Below are the code and all the weights of a small trained network. Each question names an input and a class and asks about switching units off, where a switched-off unit gives its printed mean instead of its output.

import numpy as np


def w(rows, s, z=0):
    codes = np.array(rows[::2]) - 128.0
    scale = np.full(codes.shape[1], s)
    scale[-1] = z or s
    return codes * scale


def f(y):
    return np.maximum(y, 0)


def log_softmax(a):
    a = a - a.max(-1, keepdims=True)
    return a - np.log(np.exp(a).sum(-1, keepdims=True))


def net(x, mask):
    res = np.array(x, float).reshape(1, 6) / 4 @ E
    y = f(res @ A[0][:, :-1].T + A[0][:, -1])
    res = res + np.where(mask, y, B[0][:, -1]) @ B[0][:, :-1]
    return log_softmax(res[-1] @ U[:, :-1].T + U[:, -1])


A, B = {}, {}
E = w([
[109,158,250,91,125,43,238],'x0',
[188,202,80,1,24,45,121],'x1',
[119,89,118,103,139,140,135],'x2',
[132,148,142,132,112,131,133],'x3',
[209,156,239,65,197,200,20],'x4',
[186,18,197,172,22,95,93],'x5',
],0.0077)
A[0] = w([
[147,45,152,121,94,98,95,15],'n0',
[53,117,92,165,80,79,155,78],'n1',
[125,122,179,98,154,87,198,105],'n2',
[162,178,69,36,93,127,146,104],'n3',
[101,105,167,255,190,183,135,160],'n4',
[98,76,101,149,36,126,158,143],'n5',
[173,192,175,121,128,176,65,223],'n6',
[109,168,86,129,228,165,189,53],'n7',
[166,158,130,93,101,84,166,192],'n8',
[190,13,187,218,75,85,90,57],'n9',
[176,110,243,44,117,203,71,140],'n10',
[113,132,210,111,146,97,186,58],'n11',
[134,150,184,101,112,62,173,203],'n12',
[58,118,172,173,167,172,153,5],'n13',
[130,165,70,130,70,181,83,184],'n14',
[90,173,62,106,212,115,128,157],'n15',
],0.0096,0.0024)
B[0] = w([
[165,214,133,82,132,126,60,182],'n0',
[75,174,125,163,219,118,127,206],'n1',
[200,76,90,91,165,178,167,196],'n2',
[118,98,221,56,92,64,73,198],'n3',
[151,21,166,65,123,71,116,243],'n4',
[47,181,118,80,188,120,153,208],'n5',
[54,57,113,185,140,137,145,207],'n6',
[199,210,185,67,128,145,133,188],'n7',
[142,56,172,145,161,133,130,194],'n8',
[161,233,145,34,132,190,118,246],'n9',
[35,133,150,175,242,147,100,243],'n10',
[211,113,2,183,113,183,130,198],'n11',
[148,72,114,115,183,139,174,216],'n12',
[186,117,196,127,83,45,21,189],'n13',
[219,7,75,152,145,119,213,183],'n14',
[134,165,190,44,136,182,153,187],'n15',
],0.0066,0.012)
U = w([
[151,60,189,91,99,6,73,108],'0',
[154,228,166,80,115,178,96,57],'1',
[205,38,40,146,155,166,142,84],'2',
[1,138,128,167,190,108,120,116],'3',
[118,100,147,113,122,131,126,254],'4',
[115,86,151,117,109,139,134,234],'5',
[125,112,128,223,12,176,135,84],'6',
],0.0082,0.0043)

Each question gives the input, the list of numbers given to net, and the class t.
The units are the neurons (one row each of A and B). Each row of codes is followed by its name. A weight is (code - 128) times the scale printed after its matrix; where a second scale follows, it is the last column's (A, B and U).
mask holds one flag per neuron, in row order. A switched-off neuron (its flag False) gives its mean, the last column of its row in B, instead of its output. The means were averaged over made-up inputs and are rounded, as every weight is.
A unit's drop is (log p(t) with every unit on - log p(t) with that unit switched off) / (log p(t) with every unit on - log p(t) with every unit switched off).
The circuit of an input: a set's keep is (log p(t) with only the set's units on - log p(t) with every unit switched off) / (log p(t) with every unit on - log p(t) with every unit switched off). Starting from the 12 units with the biggest drops (on a tie, the unit counted first), units are removed one at a time, each time the one whose removal leaves the highest keep (on an exact tie, the one counted first), for as long as the keep stays at least 0.8.
circuit, biggest first: the units of the circuit, biggest drop first
unit that matters most: the unit with the biggest drop
k most important neurons: the k neurons with the biggest drops, biggest first
drop when u is switched off: that unit's drop, to one decimal
input [-4,1,-6,-2,-8,7], class 3: 2 most important neurons : (n5; n1)
input [0,-6,5,5,-3,4], class 0: circuit, biggest first : (n4; n13)
input [0,-7,-7,-2,-1,-8], class 1: circuit, biggest first : (n7)
input [6,1,6,5,-5,6], class 1: circuit, biggest first : (n9; n4)
input [-6,1,3,-3,2,7], class 1: 2 most important neurons : (n9; n0)
input [-4,0,-5,-3,7,0], class 3: circuit, biggest first : (n10; n6)
input [6,-5,8,-3,8,-1], class 3: 3 most important neurons : (n10; n14; n6)
input [-1,-7,-6,6,-1,0], class 0: circuit, biggest first : (n4; n13)
input [8,7,8,-8,6,-4], class 2: 3 most important neurons : (n11; n2; n12)
input [8,7,4,5,5,8], class 1: 4 most important neurons : (n9; n0; n4; n14)
input [8,-7,0,2,5,-1], class 2: 2 most important neurons : (n11; n2)
input [-6,6,0,-6,-3,8], class 1: circuit, biggest first : (n9; n0)
input [-4,4,-3,2,-2,-2], class 0: 2 most important neurons : (n3; n11)
input [5,-8,2,0,1,-6], class 0: 3 most important neurons : (n4; n13; n9)
input [3,2,-2,-1,-7,1], class 3: 2 most important neurons : (n1; n5)
input [0,4,-7,-8,8,7], class 3: circuit, biggest first : (n10)
input [0,-8,6,0,8,-8], class 0: 2 most important neurons : (n4; n13)
input [8,-2,3,-4,-3,-6], class 2: 3 most important neurons : (n11; n2; n9)
input [7,6,0,6,7,5], class 2: 3 most important neurons : (n11; n12; n2)
input [8,-1,-2,2,1,-3], class 2: unit that matters most : n11
input [4,5,-4,6,-1,7], class 1: circuit, biggest first : (n9; n4)
input [7,-6,-4,3,-7,-6], class 2: circuit, biggest first : (n11; n2)
input [-5,3,3,3,-8,3], class 3: 2 most important neurons : (n5; n1)
input [-7,-8,-5,5,-5,-7], class 0: circuit, biggest first : (n4; n13)
input [-3,-4,5,-7,-7,-8], class 1: 2 most important neurons : (n7; n15)
input [6,-4,-6,0,4,-1], class 2: drop when n3 is switched off : 0.2
input [4,-7,4,7,6,-6], class 0: drop when n3 is switched off : -0.1
